What can hang from each mark:
B: G K
J: A Z
N: C G P Q Z
K: J
A: B
P: D E
E: Y
D: C E J
Y: E G P S
W: E N P Q X
G: D E K Q W Z
X: A P
Z: G H Q W
C: Z
S: B H N

Every row comes from one small tree of marks. The marks that hang from a mark follow it in brackets, in alphabetical order. Every link used is in the known rows. Which tree was each row made from?
Known rows:
W(E P(D(J)) Q X): [ 212  -29  -88  156  133  -49  -75  -77   22  -93  120 -249 -231  146
   44  263   55  107   -5    9 -204   42 -205  155 -148  231  -17  -47
  -40   30    3   -4  220 -142 -162 -159   -6 -137 -396  -29 -265   63
 -211 -122   -5 -113  -38 -282 -150   10  131]
A(B(K(J))): [  17  -15 -101    5   48  -33    9  -31   36  -20   15   64   87   29
   22   24   40   45   31  132    0  -36   75   83  -58   65   27  -18
   14  -61   55    4  -49  -81  174   57 -107  -13  -46   23  -45   -2
  -61  121  129  -81  -98  -20  -95   33  -80]
K(J(Z(W(N)))): [ -71  -35  -55   37   84   38  -65   35   73  -17  127   13  102   10
   81  117  -20  134    5   69   61  -19    5   40  -91   32  -50   19
  -87  -52  143    8   73 -128  -75 -112  -33  -10 -125   -2   37    8
 -115  -23   69 -111 -119   49 -105  149   56]
S(B(G(Z(H))) N): [ -40  -40   58   38   12 -109   62  132  -10  -12   91  -10   25  182
  -42 -284  -82  147   66   97   75   -1  118  -25  -64  127   38 -148
   40 -161  250  -94   79  -87  -62   71   26  109 -191 -159  -77   -3
 -132  -21   18  -40 -107 -165 -221   45   51]
N(C(Z) G(D(J) W) Q): [ -26  -90  -63  -48   20  -44  140  -25   68 -107  -35   75  -66  158
  -15  -38 -150  -61  137  282  -14  -18 -122  -83  338  122  206  -48
  128  136  125   -2  142 -164 -242  151   63 -240  -76  -16 -115   -7
 -125  114   23 -177 -168 -106    3  -27   22]
G(D(J) W(E N) Z(H)): [ -98   23 -100   90  149  -99  -48  -18   -7  -86   83 -160 -164  228
  -53  144 -303  233  111  158   73   94   36  -55  137  119   15  -88
  -38   11  153  -60  238 -136  -70 -118   11  126 -371 -179 -215 -168
 -201  -33   46 -133 -236 -195 -169  -21  157]
C(Z(H Q W)): [ 100  -32  -27  111   25  -30  -57  131  186   -2  159  111  219   14
   64  -57  -47  262 -154   44   55  -99 -113  -31   20   -4  -53   -9
    7  -59  236   17   94 -201 -185   -8   43   35 -225 -100  157  150
 -168   88  -93  -54 -352 -124 -179   20  188]
P(D(C) E): [ -82  108  -60   65  101    6  -27 -143   70   10  109  102   64  -24
  -83   19   35   49   -4   61  -66   70  117   18  -32  148  -40    6
  170   47   14   23  -47  -83   -5   83  -15 -109 -107  -30   43  143
  -67   16    4  -12 -163 -224  -43   37   79]
A(B(G(Q W Z))): [-140   -8  -46   44   72  -90  120 -103 -172  -44  -15  -11   76  166
  -46  -84 -149   14  150  153  -20   -2  203  -46  250   41  145  -94
  149   81   15   16   56  -29  130   94  135  182   -9  -72  -72    2
 -128   17  123  -70 -187 -119  -99  -77  -61]
N(C G(W) Q Z(H)): [ -16 -111  -25  -79   36   23  282  108   93  -63   19   93   -3  147
   50 -103 -108   68  107  335   75  -32 -118  -75  166  194  184   28
  147   92  168  -45  144 -223 -453  256  151 -307  -47    3  -72   29
 -143   75  -69  -88 -198   99   23   32  -17]
D(E(Y(P))): [ 244   10  -41  -22   43   31  -44  -55   47  -82   34  -45   67 -109
   17  -61   58  -52 -146  128  -86  -21   16    3   29  103  -35   20
   74  -23   83   -6  -70 -227  -56  167  -75  -85   55  141  -40   59
 -103  176   -8    9 -153 -206  -80  123   95]
E(Y(S(B(G)))): [ 137  -83   39  -23  -32  -44  -26   45  -78   18   53  -34  107    5
   -1 -198   88  -86  -40   42   18  -16   58   23   32  121   82 -136
  115  -77   95  -21  -82  -95   -5  142  -78 -131   11   52  -16  100
 -132  132   28    1  -31 -162 -169   36  -16]
Y(G S(N)): [  39  -95  -19   58   51  -30 -145   55   -7  -18   49  -29   66   39
   56 -160  -70   32  -77   90   17  -81   15   61   36  104  -30 -208
  -10    1  176  -40  -77  -40 -110  228  -10  -90  -78  -82   40  108
 -141   26   40   -7  -56  -89 -149   81  -56]
S(B(G(D K W(N))) H): [-152  -46   80   31   40 -192  130   82  -58  -60  -48  -48    3  225
 -111 -195 -215  207  169   75   30   78  216  -41  285   68  162 -105
   67   -4  140 -143  152   70   83   27  -55    4 -208 -260 -150 -160
 -161   80   41  -61  -49 -110 -256  -87    5]
C(Z(Q W(N))): [  70  -47  -20  104   23  -47  -77   70  125   -4  114   61  114   42
   99   33  -70  170  -81  -17  -11 -101  -27   56   47   68  -10  -30
   -7   24  196   -6   67 -138 -145  -62    6  -11 -203  -57   35  121
 -164   46  -31  -63 -235 -115 -145  -21  158]
P(D(J(A)) E(Y)): [  58   67  -79   87   71   29   -7 -170   -5  -58  203  -29   31 -124
  -46  111  116 -103  -78   77  -32  133  -35    7   -1   85   43  -43
  119   21   35   -4  -28 -202   20  -53  -13  -81  -35   51   26  167
   18  205   12   24 -148 -287  -45  125   68]
C(Z(G(D(J) E(Y) K))): [ 143   82  -54   73  -59 -199   46  -10  -22  -60   62  -13    1   71
 -133  -73 -111  -62  -52  146  -15   13  -69  -18  250   37  124 -102
  122   31   92   11   18 -218  176  -39  -14   53 -198 -154   -7  -86
 -125  164  -15  -43 -224 -281 -156   82  187]
K(J(A(B(G)) Z(W(Q)))): [ -80  -72  -11   21    5   78   50  -51    4  -60  113  -94  138  -72
   90   27   58  -35   14  122   22  -47 -148   86  -79  -21   88   54
  -80  -64   33   33   95 -141    8 -141  137  -39 -102   89   69  211
  -41   12  161 -104 -127   41  -72   90  -18]
X(A(B(G))): [  27  -53  -70   41   -5  -12   50 -106  -43  -24   12  -21  123   10
  -18  -51  -35  -45  -16  125   -5   49  -67  164    9  149   24  -52
   -1    2   63   52 -166  -39   77   89   47  -20  -37   29  -73  169
  -48   67  136    4  -87 -131  -48  -12  -12]
Y(P S(H)): [ 132  -62  -19   60   90   33  -45    5    7  -82   60  -24   54  -63
   61 -106  -23   97  -28  145  -21  -22   23  -41  134   81  -40  -97
   35  -46  138  -47  -55   18 -157  207  -11 -143  -63  -69   72   91
 -135   69  -23  -20 -133  -90 -131   55  -66]
A(B(G(Q Z(H)) K(J))): [  12  -11  -95   68   23 -108   92  -16 -109  -10    5   32   83  178
   -5 -110  -26  137  150  232   53  -57  186  -20   40   99  157 -125
   53 -120   17   16   27 -147  178   13   61  176 -140  -78  -12  -46
  -77   49   59  -93 -148  -49 -172    7 -121]
A(B(G(E Q Z) K)): [  -8   59  -56   54   22 -188  116 -149 -197  -72   17  -33   -5  191
  -39 -111  -64  -55  168  196  -15  -66  306   15  201   97  258 -140
  196  -17  -42   30   -5  -68  263   68  160  132  -61  -71  -66  -53
  -84  -17   78   -6  -86 -162  -83  -72 -110]
C(Z(G(D(J) K) H Q)): [ 138   72  -90  144  -11 -124  -21   71  142    5   42   32  121   83
 -107 -196 -141  258 -121  131   60  -20 -147    2  173  -45   13  -29
  -27  -30  176  -15  100 -264   45  -74   32  115 -427 -238   90   37
 -167  162  -79  -86 -345 -249 -237   74  244]
D(C(Z) J): [ 110   31  -34    0   35  -49  -86  -81   80  -41   54  118  -52  -86
  -31   13   -8  -74    5  104  -88    5 -134   29   24  123 -109  -32
   17   32   93   85    0 -139  -16   64  -55  -21 -108  109   -6   90
 -138   39   35 -188 -142 -184  -67   60  102]
S(B(K) N(G Z)): [  55  -84   93  -52  -14  -47  189  124   74  -70   16  124   -9  190
   28 -254   31  -55  127  165   24  -76  108   49   31  169  165  -35
  101  -43  270  -98   32  -87  -62  213   -7 -312  -63  -94 -191    0
  -63   37  -41  -15   11  -33 -102   11  -84]
D(J(Z(G H W))): [  61   32  -42   92   25   47 -132   27  160    4  163   -9  195  -59
  -40 -163    3  214 -171  111  114   12 -127   48  -58 -112 -163   58
  -48  -97  213   61  105 -271 -142  -54   98   42 -273   -6  156   62
 -208   65  -75 -134 -297 -109 -202  204  154]
N(G P(E) Q): [  61   28  -81    0   50  108  226  -55   66  -45   12   78   57   48
   28 -117   44  -63   84  256   15   26  -54   35  112  200  211   -7
  203  142   92  -49  -38 -150 -369  179   93 -204    4   51  -34  159
  -45  -12  -78   23 -117   -7   88   74  -44]
D(C E J): [ 132  110  -78   -1   81  -22 -157 -155   79  -60   24   28 -135 -115
 -106  -66   29  -15  -80  144  -59   33   -3   47  -11  108 -132   15
   38  -13   -4   43    4 -261   48  153  -71    4  -83  202  -45   22
 -171   54   36 -178 -143 -177  -66  155  112]
W(N(C G(D K) P Q)): [   4  -37  -65  -55   55   -2  255   49   60  -34  -94  -76  -79  211
   -2  -30 -161  -36  202  319   43    1  -59   69  280  211  308    7
  132  215   42 -131   87 -163 -335  103   87 -290  -82  -62 -236 -129
 -105   36   -6  -42 -106   37   71  -38  -23]
Y(E S(H)): [ 149    3  -26   71  106  -32 -109   34    2 -136   61    4  -16  -54
   16  -49  -80  141  -63  116    4  -27  -35  -39  130  133    1 -183
   10  -26  129  -82   11  -66 -159  256  -69 -116  -30  -80  102   66
 -124   90   11   35  -92  -63 -153   96  -40]
Y(G(E) S): [  67  -30  -87   59   68  -78 -108  -52  -80  -34   90  -48   52   14
   53  -81  -83  -23  -47  138   22  -77   68    7  121   94   44 -212
   90    5   64   28  -82  -44  -52  202   56  -26 -100  -61   91   90
 -142  -19   65    8  -96  -98  -39   97  -58]
A(B(G(D(E J) Z))): [ -16   63 -119   28   61  -10  -33 -189  -57 -101  -23  -78  -98   46
 -134 -142  -54  -41   53  118   -9   46   73   28  185   39   62  -32
   88  -63   31    9   -6 -226  212   69   27  120 -148   -9 -149   43
  -91   69  170  -82 -156 -230  -80   51  100]
G(K W Z(Q)): [ -81   60  -74   72  130 -151   43   23  -51  -12   43  -21  121  152
  -54  -41 -184  204  -18  136   60  -19  111 -119  219   29  101    0
   95   40   61  -53  132  -71  117   96   49  187 -131 -199   76    6
 -164   50  -16  -27 -276 -137  -88  -47  129]
Y(G(D Z) P S(B(K))): [  50  -71  -16   20   42  -39 -120  -12  -50  -11  -34 -105  183  158
   56 -252 -129   -6   55  183   55 -103  239 -131  249   23  154 -156
   73  -97  160  -33  -32   42   61  211   46 -125 -164 -191  -20   23
 -114  101   51  -13 -102 -281  -64  -59  -82]
B(G(D) K(J(A Z))): [ -65   18  -68  -30   72  -53   37 -104  -62  -77   51  -19  106   36
  -17  -13   69  -54  145  155   32  -23   33   31   41    7  168   15
 -153 -122   -8   84   42 -145  194 -151   24  -51  -66  -32   51   97
   52    3   98  -38   74   -8  -83   60  -68]
K(J(Z(W))): [ -56  -15  -66   30   93   52  -48   27   75  -27  140   59  171  -17
   50   59   36  108  -34  101   69  -28  -28  -25  -75  -21  -52   52
  -42  -87  130   42   57 -134  -27  -25  -24   -8  -53   -8  130   57
  -96   -8   43 -101 -164   32  -85  164   57]
N(C G(K Z) P(E)): [ -30   24 -115   35  130    2  265  -41  -28  -52  -25   -5   14  100
   -7 -115  -61  -25  133  311   40    2   12  -22  259  210  254   48
  264  104  101  -42   32 -136 -267  190  120 -119   -9  -97  -64    9
  -34    1  -94  -43 -215  -47  124   14   11]
X(A(B(K)) P(D)): [   5  -42 -108  111   18  -25   15 -181  -47  -34    4  -38  204   97
  -17   45 -113   55  -38  168    4  109    7  142   -3  164   45  -20
   35   22   74   50 -132  -18  188   60   38 -160  -65 -137 -128   64
   17   92  122   68 -110 -290  -41  -62  -25]
A(B(G(E W Z))): [-175   29  -64   17   53 -138  110 -112 -144  -81   50  -37   41  133
  -64  -99 -160  -18  126  158   -2   10  197  -30  217   72  139  -79
  201    0   35   33   46  -17  143   96  119  164  -62 -103  -44   20
 -136  -44  160  -35 -198 -135  -52  -59    0]
D(C(Z(Q)) E(Y)): [ 230   54  -12   -4  -20  -89  -51  -31   90  -49   76   53    0 -128
    6  -90   29  -20 -172   57  -93  -58 -107    2   41  149  -14   37
   60   30   62   13  -24 -327  -36  103  -31  -47   19  151    1  104
 -130  161  -54  -77 -242 -226 -131   51  223]
C(Z(G(D K) H Q)): [  83   50  -54  125   -2 -137   43  114  125   24   42   48  187  116
  -71 -178 -172  290 -104   86   55  -61 -116   -5  172  -31   53  -24
  -32    8  173  -31   81 -217   -7  -64   61  108 -368 -290   89   45
 -134  128  -82  -11 -332 -185 -219   24  236]
S(B(G K) H N(C P)): [  59  -95   67   23    3 -129  192  142   27  -70  -18  -52  -58  159
    7 -407   66   65  153  208  -17  -21  179   90   32  193  164  -25
  135 -147  238 -125   88  -59 -196  189  -43 -285   34  -44 -141 -111
 -113   57  -89 -114    6  -78 -251  -54 -139]
W(N(Q Z) X): [  84  -74  -11  -33   21    3  131   27    8  -77   30  -11 -152  127
   60  110  -92   18  128   46  -37    6 -102   76   -5  237  142  -38
   -8  117   94  -55   51 -151 -278   40   19 -168 -158   18 -203   94
 -129    2   -1  -43   53   30   -2   64   56]
K(J(A(B) Z(W))): [-124  -21  -40    7   65   92    8  -71   80  -71  160  -17  174 -135
   85   91   -9  -17  -24  133   86    4 -134   25  -10 -114    8   79
  -99  -28   91   24   54 -126    5 -112   85   10   -6   52   48   90
  -13   85  178  -98 -232   33   -7  143   16]
Z(H W(Q)): [  52  -44  -16   91   61   33  -48  134  101    8  141  -17  100   60
   25   55  -29  226 -117   63   44  -63  -72    2 -119   48  -64  -34
   22  -29  149  -31  124 -162 -172   12   59    4 -232  -22   79   86
 -212   37  -42  -61 -227  -32 -156   38   87]
B(G(D(C) Z(H)) K): [ -42   74  -35   -9   45 -128  -33  -15  -26    8   17   14   54  162
 -144 -159  -61   93  118  152   45  -24  156  -40   81  137   75  -41
   37 -101   17   59   39 -153  134   38   71   38 -201 -105    0  -10
 -151  -20  -26  -67 -106 -142 -151 -112   32]
Y(G P(D E) S): [  53  -39  -89  114   84   89 -138 -130   31   -8   50   -6  252  -39
   81 -130   13   43  -74  130  -55  -30  124   -9  118   92    9 -119
  163  -11  102   29 -133    1 -147  224   17 -223 -168 -121  161  294
  -48   72    0   73 -155 -293  -34   81  -36]
S(B(K) N): [  24  -23   67    5   21 -117   -4   89   65  -29   41   37   29  144
  -13 -172    2   66   11   70   10  -43  185   58  -70   79   43  -85
   26  -88  215  -98   38  -33   70  110 -103  -89  -72  -60 -115  -62
 -106   91   14  -35    2 -163 -197    8  -28]

Which tree is each row?
[ 149  -42  -18  134   44  -70  -63   98  194  -42  165   17  119   52
  107   16  -84  298 -133   58   45  -98 -165   17   -8   72  -34    2
  -24  -61  228    5  150 -198 -261  -46   21  -27 -305  -99   59  103
 -163    1 -136  -55 -361 -166 -205   -1  242] => C(Z(H Q W(E)))
[  55    2  -59  154  129  -72  -25    2  -73  -51  105  -85   -3  198
   11  103  -60  110   10   64  -55  -44   39  -70  126   67   82 -103
   11   55   49   34  164 -108 -100  -70  159  153 -130 -106 -115  -66
 -250  -65  -48 -122 -177 -133  -78  -27   62] => G(Q Z(W(P X)))
[  24  -52   22   68   40 -104   82   65  -42 -151  130    8 -137   89
    8 -195  -87   51   55  196   36  -39   74   -2  181  173  114 -223
  125   -7  167 -120   -5  -22 -153  238   79 -156  -74 -196  -31  -37
 -137  -64  -33    7  -95    7 -165   70 -118] => Y(S(H N(G(E))))
[ -13   -5  -75   75   37   93  105   78  186    2   60  -22   50   66
   65  -45  -59  191  -14  257   99   18  -18   35   23  171  128   25
  156   45  189  -80  110 -244 -563   40   96 -205 -123   68   -8   15
 -166   96 -113  -85 -267  -33  -25   56   78] => Z(H W(N(C P(E) Q)))
[  65   -9  -25   22   14  -87   55 -105  -75  -29  -50   27   98   97
  -24 -123   43  -24   85  120  -53  -63  186  129  105   62  137  -74
   94   17  -14   41  -52  -74  185   84   38  -13  -28   42  -66   33
  -84   89   55  -22  -26 -109 -148  -67 -134] => A(B(G(Q) K))
[  29  167  -65   49   32  -22  -77  -40  173  -12   84  -48   87  -46
 -117 -291  -97  240 -176  126   63   -4  -44   22   34  -59  -67  134
  -79  -36   86   -1   80 -388  -41  -31  161   30 -260  -43   60   31
 -184   63  -43  -87 -331 -174 -201  145  260] => J(Z(G(D(C E)) H Q))
[  92  -11  -15   47  -63 -111  202  187   52  -49  154  -34  -72  101
  -27 -220  -66   34  -80  239   47  -31  -20   28  -27  192   81  -44
  138  -61  259  -76   44 -320 -234  106  103 -182  -70  -81  -59 -106
 -177  129  -92  -38 -250  -80 -194  136  107] => S(N(C Z(G(E(Y)) H)))
[  87  -17 -110   30   66   55  222   48   50   15   12   -2   -3   58
   25 -157   20  -39   71  228  -24  -28  -72   92   40  151   59  119
  116   52  169   10   24 -242 -321  131   78 -238    4   20  -67   47
 -110   17  -50 -100 -195   27    3   91   25] => N(C P Z(G))
[ 107  134  -27   87  -44 -244   25  -21   66    6   54   63   69   31
  -73 -204 -132   93  -81  160  -35  -85  -10   25  158   86   69  -19
  102   45   29   32   35 -165   74   43   87   67 -248 -121  117   29
 -181    3  -74  -81 -311 -214 -121   32  197] => D(C(Z(G(E K) Q)))
[  52  112  -69   58   36   13  -68 -139   60   -5  144   44   22  -97
 -117   13  113  -68  -90   89  -64  133   42    7  -39  167  -50   -2
  219   22   16   17  -68 -193   55   66  -68 -145  -55   80   26  100
 -110  163  -29  -54 -191 -325 -101   78  112] => P(D(C J) E(Y))
[ 198  -10  -64  174   94  -67 -108  100  180  -58  168 -159   47  112
   63   36  -30  345 -192   40   -6  -44 -176   80  -65  100  -35   13
  -98  -63  145    7  223 -207 -310 -136   72  -19 -370  -92  -95   17
 -316  -57 -154  -93 -298 -172 -219  -25  231] => Z(H Q W(E P X))
[-125   54  -91   65   47   18  131 -134  -44  -52   81  -70   84   10
  -16  -10 -125  -31   77  195   48   28  -30   14  133 -143  135   -9
 -129   82   18  -13   39 -165  140 -199  191  103  -73  -83  -58  -44
    8   99  198  -92 -212  -34  -71  158  -34] => K(J(A(B) Z(G(D Q))))
[   2    1 -133  148  -18   60   -8 -244  -16  -36   62 -118  198  -23
  -51  -84 -132   40 -116  187   33  197 -189  176  -21   45  -73   50
  -36   28  140   79  -98 -132   96  -53  149  -94 -173 -111  -74  110
  -24   61  143  -27 -219 -339  -73  146   95] => X(A(B) P(D(J(Z(G)))))
[  -2  -32   40   81   15   43    8  -92   74  -66  150 -244   58  -61
  111   53  -77   47  -94   74   16  -41 -251  172  -58  -50   32  105
 -109   68   92  -16  161 -168 -175 -172  228  -89 -227   57  -67  115
  -92   -8   48  -68 -260  -84 -100   60  124] => J(A(B) Z(G W(E Q)))
[  57  120  -65  175    5  -71  -25 -196   42   11   65  145   18   14
  -91 -100    3   36   15  132 -128   38   66    8   98   99    0  -76
  169   89   33   77    7 -189   10    2   59  -28 -230  -40   64  113
  -83   56  -70 -142 -248 -354 -135  109   95] => P(D(C(Z(G(Q))) J) E)
[ 103   -7 -108   75   34  -21  133   53   69   28   65    3   26   57
   17 -199   -1   91  -77  146    9  -78  -22   64   16  120   50   88
   73   -7  160  -15   19 -257 -181  114   98 -181 -110  -30   20   97
 -160   86  -77  -82 -245  -49  -85   71  102] => N(C Z(G Q))
[ 274   66  -31  -34   16   48 -216 -188   42 -103   49 -106  -49 -281
  -19  -89   61 -213 -158  267  -53   12  -85  -18  127   84  -43  -13
   12  -20  -48   48  -47 -290  -27  159   -5 -167   30  292   14  115
 -129  210   26 -127 -200 -271  -26  160   56] => D(C E(Y(P S)) J(A))
[   3  -19 -162  103  -27   16   16 -200  -93  -82  -66  -86   98   73
 -141 -105 -161  -70  -28  229   42  173  -86  129  120  146   50  -70
  -13  -15   99   82 -153  -63  233   14   56  -52 -120  -91 -156   72
  -77   70  191  -39 -109 -292  -64   -7   28] => X(A(B(G(D(J)))) P)
[ -92   -6  -66  -28   85   68   78 -114   17  -86  131  -35   80 -150
   83  105  -16  -73   33  137   39   39 -164   58  -36  -52   21   52
 -136    7   65    8    3 -113   32 -113   67   38   11   65  -24   95
   42   79  228  -74 -129   24   15  168  -16] => K(J(A(B) Z))
